Small tables with named rows and columns. After each table, cells are looked up by row and column.

kub:
,gurupel,zupu,gar,miz,perasum,lanaga,fev,fozisis
koz,184,80,88,187,163,253,144,219
tabutar,148,199,178,60,222,138,222,139
muz,173,90,91,177,157,250,151,207
mase,209,217,58,189,53,218,168,94
rebu,118,226,149,54,222,138,241,159
rog,118,158,103,140,161,204,196,212
tareruv,231,162,151,214,204,133,157,227
lat,94,162,179,230,147,110,104,194
mafev,243,65,230,71,163,129,58,72
nakin,108,231,136,71,206,143,245,181

gar of rog = 103
fozisis of rog = 212
fev of koz = 144
miz of mase = 189
perasum of mase = 53
lanaga of koz = 253
fev of mafev = 58
fev of rebu = 241
gurupel of lat = 94
fozisis of mase = 94
miz of mafev = 71
gurupel of koz = 184
lanaga of muz = 250
fozisis of nakin = 181
fev of tabutar = 222
gar of nakin = 136
lanaga of mase = 218
zupu of koz = 80
Row with the largest zupu: nakin

lif:
	kes	nivekez	doraza
lim	187	12	103
gofu	107	104	176
gen	191	30	224

What is the kes of gen in lif? 191
What is the doraza of lim in lif? 103
What is the doraza of gen in lif? 224
What is the nivekez of lim in lif? 12
What is the nivekez of gen in lif? 30
What is the nivekez of gofu in lif? 104
What is the doraza of gofu in lif? 176
What is the kes of lim in lif? 187
What is the kes of gofu in lif? 107

vamipok.csv
,dosibik,gat,bigipom,tametok
kebav,39,34,59,35
fab,43,34,56,66
kabi,45,49,58,11
nufu,65,73,50,44
vetagul,66,64,49,93
bosade,38,36,63,29
sesi,59,52,47,97
bel,49,58,65,10
nuv,69,73,42,67
taladi,39,38,59,22
bif,68,76,54,62

sesi, bigipom: 47
bel, gat: 58
vetagul, tametok: 93
bosade, tametok: 29
nufu, dosibik: 65
nufu, gat: 73
fab, tametok: 66
bel, dosibik: 49
kabi, tametok: 11
bif, tametok: 62
kebav, dosibik: 39
vetagul, bigipom: 49
kabi, dosibik: 45
taladi, tametok: 22

takovuk
         vason  kadis  vodage  gifof  vopabuk  kib  gobo  pon  fasev  ved
badagib    801    465     656    810      391  272   610  655    283  485
tazus      664    117     834    808      154  435   628  810    323  318
mam        547    415     432    509      496  610   580  430    576  520

What is the ved of tazus in takovuk?
318
What is the vason of badagib in takovuk?
801
What is the pon of badagib in takovuk?
655
What is the vodage of tazus in takovuk?
834
What is the gifof of mam in takovuk?
509
What is the pon of tazus in takovuk?
810
What is the gifof of tazus in takovuk?
808

navidu =
,gem,zimal,fesiz
mib,-42,32,-23
fef,56,-56,20
lired,-16,-54,52
tar,-31,-62,-37
teb,-68,35,48
solat,-65,32,41

fesiz of mib is -23
gem of solat is -65
zimal of fef is -56
zimal of lired is -54
fesiz of solat is 41
gem of teb is -68
gem of lired is -16
fesiz of fef is 20
fesiz of teb is 48
Which row has the largest fesiz? lired

merolon:
,bizafa,sul,buv,vin,gakapo
vufefek,3.6,2.5,6.2,2.5,7.2
ked,7.8,5.3,3.6,3.0,8.2
vimosip,2.5,2.3,5.4,7.7,5.3
boram,8.1,2.7,9.2,5.1,5.4
mos,3.2,5.7,4.8,1.4,6.1
bito,4.5,4.8,5.7,7.1,8.3
zam,3.6,8.8,4.6,3.9,3.1

vimosip, gakapo => 5.3
ked, buv => 3.6
mos, sul => 5.7
mos, buv => 4.8
vufefek, sul => 2.5
boram, sul => 2.7
zam, vin => 3.9

Table mir
|  | godudir | dum | falifa | nukovo |
|---|---|---|---|---|
| let | 3.2 | -0.9 | 7.2 | -2.0 |
| ruso | -1.2 | -0.3 | 3.5 | -0.6 |
| supere | 6.2 | 0.4 | -3.2 | 1.2 |
| piruv | 0.5 | 4.2 | -0.6 | 2.7 |
| fumuv | 0.3 | -2.0 | 8.6 | -2.0 |
| nilunit | 1.3 | 4.0 | -4.1 | 5.5 |
| mebamos | -1.6 | -1.5 | 2.9 | -0.9 |
| nuko | 4.0 | 1.5 | -5.1 | 3.4 |
| gagem | 0.9 | 1.0 | 0.9 | 3.4 |

falifa of gagem = 0.9
falifa of let = 7.2
godudir of nuko = 4.0
falifa of mebamos = 2.9
dum of ruso = -0.3
falifa of piruv = -0.6
dum of nilunit = 4.0
godudir of supere = 6.2
dum of fumuv = -2.0
nukovo of supere = 1.2
dum of piruv = 4.2
falifa of nilunit = -4.1
godudir of fumuv = 0.3
dum of let = -0.9

Table nes
cols = kufe, leki, sir, ponibu, peti, posem
dufup: [0.59, 0.02, 0.69, 0.50, 0.91, 0.52]
der: [0.37, 0.43, 0.53, 0.86, 0.62, 0.62]
vibob: [0.42, 0.65, 0.71, 0.29, 0.46, 0.77]
totoni: [0.51, 0.66, 0.48, 0.28, 0.38, 0.64]
sapi: [0.65, 0.49, 0.49, 0.40, 0.28, 0.04]
dafup: [0.57, 0.08, 0.67, 0.52, 0.93, 0.54]
pepoke: [0.38, 0.67, 0.40, 0.29, 0.39, 0.63]
dofazep: [0.37, 0.60, 0.33, 0.46, 0.39, 0.30]
reda: [0.64, 0.25, 0.73, 0.43, 0.83, 0.65]

sir of der = 0.53
leki of dafup = 0.08
posem of dafup = 0.54
ponibu of reda = 0.43
peti of der = 0.62
sir of reda = 0.73
ponibu of vibob = 0.29
leki of dufup = 0.02
peti of dafup = 0.93

zezup =
         bavodep  zop  vam  dep  bikugi  gek  fizeki  tubud  vurikap
kugafil       99  131   99  170     139  123     168    223       55
vig           58  185   58  171     188   93     209    172      102
mar           81  176   85  206     178  118     154    145      141
feret        157   44  156  242      39  118     189    194      127

What is the vurikap of vig in zezup? 102
What is the vurikap of kugafil in zezup? 55
What is the vurikap of mar in zezup? 141
What is the tubud of mar in zezup? 145
What is the zop of vig in zezup? 185
What is the gek of mar in zezup? 118
What is the bavodep of vig in zezup? 58
What is the bikugi of mar in zezup? 178

ziruzud
|  | gufad | bereva | fiv | bunet | fuf |
|---|---|---|---|---|---|
| tinapo | 85 | 170 | 75 | 183 | 115 |
| bot | 105 | 180 | 94 | 178 | 138 |
| nagu | 136 | 143 | 123 | 147 | 140 |
| duz | 212 | 109 | 249 | 106 | 159 |
| manebus | 189 | 68 | 97 | 78 | 200 |
| fikad | 125 | 210 | 205 | 216 | 58 |
| zuninos | 212 | 98 | 238 | 128 | 156 |
| febepon | 136 | 169 | 133 | 168 | 115 |
| zeg | 100 | 214 | 203 | 202 | 79 |
| nupuv | 171 | 78 | 97 | 74 | 210 |
| gaz | 104 | 180 | 82 | 176 | 131 |
| tilef | 105 | 200 | 180 | 203 | 105 |
| tuf | 184 | 90 | 123 | 75 | 195 |

What is the fiv of nagu in ziruzud?
123
What is the fuf of zeg in ziruzud?
79
What is the fuf of fikad in ziruzud?
58
What is the fuf of manebus in ziruzud?
200
What is the fiv of fikad in ziruzud?
205
What is the bereva of fikad in ziruzud?
210
What is the gufad of zuninos in ziruzud?
212
What is the fiv of nupuv in ziruzud?
97
What is the fuf of febepon in ziruzud?
115
What is the bereva of zeg in ziruzud?
214
What is the bereva of duz in ziruzud?
109
What is the bunet of manebus in ziruzud?
78
What is the fiv of febepon in ziruzud?
133
What is the bereva of febepon in ziruzud?
169
What is the bunet of tilef in ziruzud?
203
What is the bunet of zuninos in ziruzud?
128
What is the gufad of tinapo in ziruzud?
85

vam:
	vobut	penu	feno	somob
mub	58	32	34	83
luz	80	11	66	39
zevug	81	22	48	14

feno of zevug: 48
penu of zevug: 22
penu of mub: 32
feno of luz: 66
somob of zevug: 14
somob of mub: 83
penu of luz: 11
vobut of mub: 58
vobut of zevug: 81
somob of luz: 39
Row with the largest penu: mub

Table tenimon
|  | dud | taki | tov | firi | pesudos | kipu | soz |
|---|---|---|---|---|---|---|---|
| beb | -4651 | 36196 | 82193 | -89730 | -59998 | -80629 | -98987 |
| mefu | -21434 | -12845 | -37953 | -12543 | -9843 | -47929 | -15155 |
| baz | -3784 | -77776 | -55634 | -18671 | -40364 | -71156 | -23511 |
| furokef | 58 | -92793 | -70279 | -17746 | -45635 | -95051 | -25939 |
| pibes | -37689 | 2204 | -49261 | -22185 | -10408 | -51533 | -16955 |

mefu, tov -> -37953
beb, pesudos -> -59998
baz, tov -> -55634
pibes, tov -> -49261
furokef, pesudos -> -45635
baz, pesudos -> -40364
baz, dud -> -3784
mefu, kipu -> -47929
beb, dud -> -4651
mefu, firi -> -12543
pibes, pesudos -> -10408
pibes, dud -> -37689
furokef, soz -> -25939
pibes, soz -> -16955
baz, kipu -> -71156
furokef, dud -> 58
furokef, firi -> -17746
baz, taki -> -77776
Which row has the largest soz? mefu

